Where the symbols take the objects:
from | @ & * % ^ +
GS | LC DL ZC FQ BZ LJ
MQ | HL CC GN LP TC JG
ZC | ZL FS LL MB LJ GS
RC | RQ MQ HR TC JR DR
GN | QJ CG JR RQ JG MQ
HN | TP SG MM DM GZ DS
DL | LT ZL FS SM FQ MB
MB | ZH LC DL TR MR FQ
GF | JR FP ZG HR DT CL
CT | RC DT NH FP GF ZG
TC | ZC LP JG QJ CC CG
CD | DM DS JM MF MM HD
HD | FZ GZ CD SG HN MM
FJ | HN BP TD CD FT RH
LC | JP LT ZL HC TR SM
JR | FF TC DR CC MQ GN
CN | HZ CT QM GF FC FR
ZL | SC PR MR ZH SM LC
JP | CM JL SC MD DN ZF
FC | BT GF FR DT CT NH
PR | PP PJ TR JP ZH LT
BG | FC TP SG QM FZ DM
FG | CD RH PH NS TD BF
JG | LL RQ MQ FF CG TC
DS | ZZ BG HN FZ MF GZ
LL | MR BZ HL DL GS ZC
FF | DL ZC LP LJ HL QJ
RQ | BZ HL CC ZC FF LP
LP | FS LL RQ GS QJ FF
FQ | HC SM MB PR ZL MR
BP | SG MM NS DS CD JM
CC | LJ QJ CG LL LP RQ
MM | HS MF HD BG DS HN
LT | JL SC PR ZF HC ZH
SM | ZF ZH LC PJ PR TR
HZ | JG RC DT JR BT FP
JL | TD GR PP PH MD BB
ZZ | CL FC TP CT CN QM
RH | DS JM FJ HD NS FT
TR | DN HC SM SC LT PR
JM | BG HN BP GZ HD CD
QM | DT NH ZZ ZG FR CN
FT | GZ CD RH MM BP NS
SG | FR HS MF ZZ DM BG
GB | FT FG MD TD CM GR
GZ | QM DM DS HS SG MF
MR | PJ TR FQ LT LC ZL
DR | LP JG RC CG GN JR
BT | CG JR FP MQ RC HR
SC | GR PP PJ BB ZF JP
NH | HR CL FC HZ ZG CT
ZH | BB JP LT DN PJ HC
NS | MF HD FT HN JM BP
LJ | SM MB GS MR FS BZ
CM | BP TD GR RH FG PH
TP | GF FR HS NH QM ZZ
PJ | GB DN HC JL JP SC
GR | NS BF GB FJ PH CM
HL | FQ LJ QJ FS ZC LL
FP | TC DR HZ GN HR BT
DN | FG MD ZF GR JL PP
DM | NH ZZ BG CN HS FZ
CG | GS FF TC HL RQ CC
HR | CC GN BT JG DR RC
BB | FJ CM JL FG GB MD
TD | MM NS BF JM RH FJ
FR | FP ZG CN CL NH FC
BF | HD FT FG BP FJ TD
FZ | CT QM DM FR TP HS
ZG | DR HZ CT BT CL GF
PH | JM FJ CM FT BF FG
HS | ZG CN FZ FC ZZ TP
FS | PR MR BZ LC MB DL
MF | CN FZ GZ TP BG SG
MD | RH PH BB BF GR GB
CL | GN BT GF RC HZ DT
BZ | TR FQ LJ ZL DL FS
DT | MQ HR CL DR FP HZ
QJ | MB GS FF BZ LL HL
PP | BF GB DN CM BB JL
ZF | PH BB JP GB PP DN
HC | MD ZF ZH PP SC PJ

The rows follow the links: the fewer symbols apart two objects are, the more alike their rows tend to be.

Here are some objects, each with a row of numbers. One shown again gets a slightly different row.
DT: [-25, -11, -22, -41,  -1,  17,  -4,  62, -38, -20,  48,  19,  -6,  35, -44,  -9, -10,  42, -50, -58, -10, -24, -30, -47, -12,  65, -16, -34, -12,  -8,  28,  98,   7,  38, -24, -50, -26, -39, -67, -78,   1,  56,  79]
FJ: [ 15,  -3,  -2,  28, -54, -59,  40, -84, -28,  35, -13, -29, -25, -71,  55, -45,  32, -35,  42, -11,  55, -22,  10,  22,  43, -78, -15,   8, -14,  16, -46, -80,  43, -22,  18,   5,  41,   7,   9,  29, -35, -56, -59]
DL: [ 10,  24,  24,  15,  71,  52, -52,  41,  73, -22, -31,  10,  39,  67, -13,  63, -46,  17,   1,  78, -60,  50,  14,  25, -32,  29,  24,  21,  20,  -2,  30,  -6, -60, -13,  -5,  61, -22,  10,  63,  56,  52,   7, -14]
PP: [  13,   46,   22,   75,  -28,   38,   25,    5,   15,   40,  -43,  -10,   20,  -13,   51,    3,  -45,   53,   27,   57,   -1,  -11,  -32,   20,    5,  -28,    7,  -13,   -6,    0,   -8,  -45,  -13,  -26,  -24,   75,   62,  -21,   48,   75,   54, -112,  -41]
FC: [-15, -46, -28, -44, -23, -33,  21, -15, -59,  -9,  43,  17, -31, -33, -20, -37,  54, -23, -27, -85,  33, -23,  -6, -41,  14,   9,  -8, -13,  -7, -12,  -8,  54,  37,  36,   5, -84, -18,   5, -73, -96, -48,  53,  52]
BF: [ 20,  11,   8,  27, -52, -55,  28, -86, -14,  31, -24, -46,  -8, -51,  53, -23,  12, -37,  40,  12,  43, -20,  19,  44,  38, -72, -29,   6, -18,  30, -45, -95,  39, -33,  19,  24,  28,  -2,  23,  52, -28, -47, -74]
JP: [  12,   20,   28,   72,   -4,   49,   24,   -4,   29,   36,  -52,   19,   -4,  -35,   50,   -2,  -10,   43,   38,   48,   -1,   10,  -33,    2,    1,  -33,   49,    9,   14,  -25,   -1,  -34,  -34,  -11,  -19,   59,   80,   26,   57,   49,   56, -127,  -31]
QM: [-14, -34, -31, -58, -33, -73,  14, -35, -60,  -9,  46, -17, -24, -27, -21, -39,  46, -48, -20, -77,  37, -27,  20, -10,  21, -10, -33,  -8, -15,  12, -20,  15,  53,  15,  21, -69, -37,  -8, -67, -63, -71,  77,  15]
FF: [-14, -42,   3, -24,  80,  55, -26,  40,  45, -37,  -3,  69, -13,  11, -35,  26,  35,  -1,  -2,  -5, -34,  52,  -7, -38, -35,  48,  80,  33,  50, -53,  40,  57, -68,  33,  -3, -23,  -7,  68,  13, -39,  22,  23,  49]
JR: [-15, -17, -15, -66,  54,  -4, -60,  34,  14, -48,  34,   3,  23,  71, -65,  32, -13, -23, -38,  -2, -38,  24,  34,   3, -23,  55, -19,   4,   1,  16,  27,  43, -10,  14,  17, -34, -86,  -7, -16, -29, -19, 130,  30]
FT: [ 10,  -6,   1,  30, -65, -43,  57, -71, -46,  40,  -7, -15, -32, -84,  53, -50,  42, -18,  38, -32,  60, -31, -12,   5,  43, -72, -13,  -4, -17,   4, -44, -55,  44,  -7,   9, -10,  54,   2, -10,   2, -32, -71, -36]
FR: [-11, -45, -33, -52, -28, -52,  18, -21, -61,  -9,  48,   6, -36, -36, -23, -37,  57, -36, -20, -84,  35, -26,   3, -36,  16,   5, -15,  -8,  -6,  -5, -11,  42,  41,  28,  12, -84, -22,   4, -71, -87, -60,  60,  37]
GZ: [ -6,  33, -10,  12, -89, -32,  40,   5, -72,  35,  30, -50,   5,   0,  16, -44, -33,  34, -32, -39,  27, -71, -32,  -7,  22,  -5, -73, -62, -52,  35, -27,   8,  71, -10, -15,  -5,  10, -93, -51,  -8, -13, -13,   4]
ZF: [  15,   29,   31,   74,  -15,   51,   27,    7,   29,   39,  -48,   13,   10,  -27,   48,    2,  -22,   48,   37,   50,   -3,    0,  -36,    6,    5,  -28,   36,    1,   10,  -18,    1,  -40,  -30,  -16,  -25,   66,   76,    9,   50,   58,   58, -128,  -25]
FS: [  7,  24,  21,  15,  64,  61, -47,  56,  69, -18, -31,  14,  36,  71, -17,  60, -51,  28,  -6,  73, -63,  41,   5,  15, -39,  37,  28,  15,  26,  -5,  36,   7, -57,  -9, -12,  55, -18,   9,  58,  55,  60,   5,   1]
CD: [ -4,   6,  -3,  35, -92, -15,  68, -23, -69,  46,   8, -13, -24, -69,  43, -66,  12,  24,   8, -49,  53, -57, -45, -23,  37, -41, -27, -36, -31,   2, -34,   1,  49,   6, -17,  -8,  63, -33, -44, -18,  -9, -77,   3]

Each walk starts at a row. The symbols on each line, taken left to right, move it on to the next object.
Answer with the object's row; about right is enough.
start [ -3,  27,  -8,  24, -95, -19,  58,   3, -76,  42,  21, -34,  -5, -30,  32, -52, -24,  42, -19, -43,  39, -73, -47, -15,  25, -15, -56, -60, -50,  26, -24,  12,  58,  -1, -19,  -4,  34, -80, -54, -12,  -6, -47,   8]
& ^ ^ + @: [-24, -19, -23, -37, -12,  12,  16,  44, -47, -15,  45,  30, -19,   5, -32, -23,  16,  26, -47, -76,   6, -23, -33, -59,  -7,  44,  -3, -30,  -7, -24,  13,  95,  14,  42, -18, -62, -16, -18, -75, -93, -13,  41,  80]
+ & @ % ^ & ^ % %: [  14,   12,   27,   66,    1,   48,   24,   -8,   39,   29,  -54,   26,  -10,  -45,   48,    1,    1,   29,   47,   44,   -2,   20,  -24,    1,    3,  -31,   58,   21,   27,  -32,   -3,  -37,  -41,   -9,  -14,   57,   79,   41,   54,   50,   53, -125,  -30]
start [-10, -43, -10, -65,  77,  -9, -57,  11,  30, -54,  22,  15,   3,  46, -61,  34,  20, -50, -16,  -8, -30,  48,  46,  -1, -26,  43,  23,  35,  23, -10,  30,  32, -26,  17,  23, -41, -70,  41,  -8, -38, -26, 119,  24]
* & + * *: [ -7, -50, -10, -60,  80,   5, -46,   9,  36, -52,  13,  42, -11,  21, -51,  36,  41, -49,  -7, -11, -31,  55,  39, -11, -24,  36,  45,  43,  41, -25,  29,  37, -41,  25,  18, -42, -49,  65,   3, -47, -22,  91,  30]
* + ^ @ & *: [ 10,  23,  19,  12,  69,  41, -52,  28,  76, -21, -33,   0,  39,  61, -12,  66, -39,   7,   6,  88, -54,  51,  27,  34, -33,  25,  22,  26,  16,   5,  25, -26, -58, -20,   7,  56, -22,  16,  67,  68,  45,  14, -27]
start [-19,   3, -13, -49,  22,  12, -29,  69, -19, -34,  42,   1,  17,  74, -56,  18, -35,  26, -61, -24, -29,  -9,  -5, -22, -25,  71, -28, -30, -14,   5,  26,  85,   0,  21,  -9, -38, -61, -44, -47, -51,  -2,  97,  62]
^ * % @ ^: [ -7,  12,  16,   9,  67,  82, -34,  73,  60, -20, -20,  47,  21,  54, -24,  47, -32,  42,  -7,  47, -56,  33, -12, -16, -43,  57,  50,  11,  28, -27,  49,  48, -72,  13, -21,  30,   1,  19,  38,  14,  66,  -7,  35]
% + @ + % *: [  15,   54,   28,   74,  -34,   25,   24,    1,   17,   43,  -44,  -23,   24,   -6,   46,    7,  -48,   48,   27,   61,   -3,  -17,  -24,   26,    5,  -32,   -8,  -22,  -12,   14,  -11,  -48,   -4,  -31,  -24,   76,   53,  -30,   44,   83,   52, -110,  -44]
start [-23,   5, -16, -40,  13,  19, -16,  71, -19, -28,  43,   5,  11,  61, -55,  12, -31,  31, -59, -36, -25, -16, -18, -37, -22,  71, -25, -32,  -9,   1,  26,  91,   9,  29, -13, -36, -52, -47, -54, -57,   3,  77,  68]
* & + * *: [-18,   0, -18, -55,  32,   8, -37,  68,  -9, -35,  39,  -1,  24,  77, -61,  21, -35,  14, -57, -23, -32,  -4,   4, -17, -23,  70, -28, -18, -16,  11,  26,  74,   1,  20,  -5, -28, -71, -41, -40, -46,  -6, 106,  52]
@ % % & ^ + ^: [ 16, -19,  23,  37,  39,  24,  -8, -33,  60,   6, -57,  27,  -8, -43,  31,  16,  30, -27,  56,  52, -11,  55,  20,  19,   1, -36,  68,  52,  42, -32,   1, -60, -51, -13,  11,  37,  43,  78,  70,  46,  25, -69, -40]
start [-23, -27, -26, -38, -14,   0,  18,  34, -54, -15,  48,  28, -21,  -7, -33, -29,  33,  13, -43, -80,  17, -21, -30, -53,   1,  36,   0, -26,  -2, -21,  13,  91,  18,  44, -17, -72, -15, -11, -76, -96, -22,  43,  75]
@ + + * +: [-10, -24, -13, -68,  66, -11, -56,  22,  24, -54,  30,   7,  12,  59, -62,  39,   0, -38, -36,  -1, -34,  27,  45,   4, -28,  50,  -7,  19,  10,   7,  23,  40, -16,  14,  18, -36, -83,  13, -12, -34, -23, 123,  28]
@ % & ^ +: [ 20,  -4,  22,  12,  67,  13, -41, -24,  78, -14, -42,   3,  12,  15,   2,  49,   1, -38,  36,  76, -30,  62,  44,  41, -12, -17,  40,  52,  36,  -5,  11, -69, -50, -22,  20,  49,  -5,  60,  83,  64,  14,  -4, -52]
start [-12, -53,  -5, -41,  80,  32, -32,  22,  44, -48,   5,  58, -16,  11, -46,  26,  49, -27,  -3,  -9, -30,  59,  20, -23, -28,  41,  66,  44,  51, -46,  35,  50, -56,  32,  10, -39, -26,  78,  11, -51,  -2,  54,  41]
@ * @ & %: [  11,   44,   24,   73,  -22,   45,   24,    4,   22,   39,  -49,    0,   14,  -18,   53,    4,  -32,   49,   27,   55,   -5,   -3,  -35,   12,    2,  -30,   21,   -9,   -1,  -10,   -4,  -38,  -22,  -26,  -26,   68,   70,   -8,   50,   70,   60, -122,  -30]
^ ^ ^ + @ & @ +: [ -3, -18, -29, -48, -40, -77,  10, -46, -59,  -4,  44, -41, -14, -12, -14, -41,  19, -48, -23, -62,  35, -39,  22,   0,  25, -10, -59, -17, -29,  37, -28,  -6,  65,   3,  19, -58, -48, -32, -61, -40, -70,  79,   0]
start [ -5, -25,   7,  -7,  70,  72, -28,  61,  50, -30, -10,  66,  -1,  25, -26,  34,   9,  25,  -7,  15, -42,  47, -15, -36, -40,  52,  72,  22,  46, -52,  51,  63, -73,  28, -18,  -3,   4,  52,  18, -30,  46,   0,  51]
& + * & %: [ 18, -13,  26,  19,  56,  12, -25, -40,  67,  -4, -47,  16,   4, -22,  19,  35,  24, -39,  54,  65, -18,  55,  30,  34,  -5, -30,  57,  60,  39, -16,   5, -67, -55, -20,  21,  40,  19,  81,  78,  61,  12, -33, -54]
^ @ * ^ ^: [ 17,  54,  19,  53, -38, -12,  11, -30,  10,  37, -36, -50,  28,  -3,  46,   1, -51,  15,  28,  61,   7, -20,   4,  46,  12, -45, -38, -13, -24,  35, -20, -83,  16, -43,  -3,  72,  32, -39,  40,  94,  24, -67, -68]
start [ 15,  56,  27,  61, -35,   3,  17, -16,  10,  40, -36, -42,  28,   4,  49,   3, -53,  27,  25,  62,   3, -24,  -9,  39,  15, -40, -23, -15, -21,  34, -20, -68,  14, -37, -11,  72,  40, -42,  47,  89,  37, -79, -63]
& + % ^ @ ^: [ -4,   6, -26, -36, -52, -77,  13, -31, -64,   2,  41, -53,   2,   4,  -5, -32,  -8, -30, -29, -48,  34, -50,  20,  14,  26,  -8, -79, -30, -48,  46, -35, -10,  78,  -7,  17, -39, -45, -60, -56, -23, -61,  70, -10]
^ @ * ^ ^: [-20,  -6, -20, -40,   5,  25,  -7,  74, -28, -18,  44,  14,   6,  51, -48,  -2, -20,  40, -57, -41, -13, -20, -24, -42, -18,  66, -21, -35, -12,  -4,  25,  99,   5,  32, -19, -46, -41, -41, -62, -67,  -2,  68,  76]
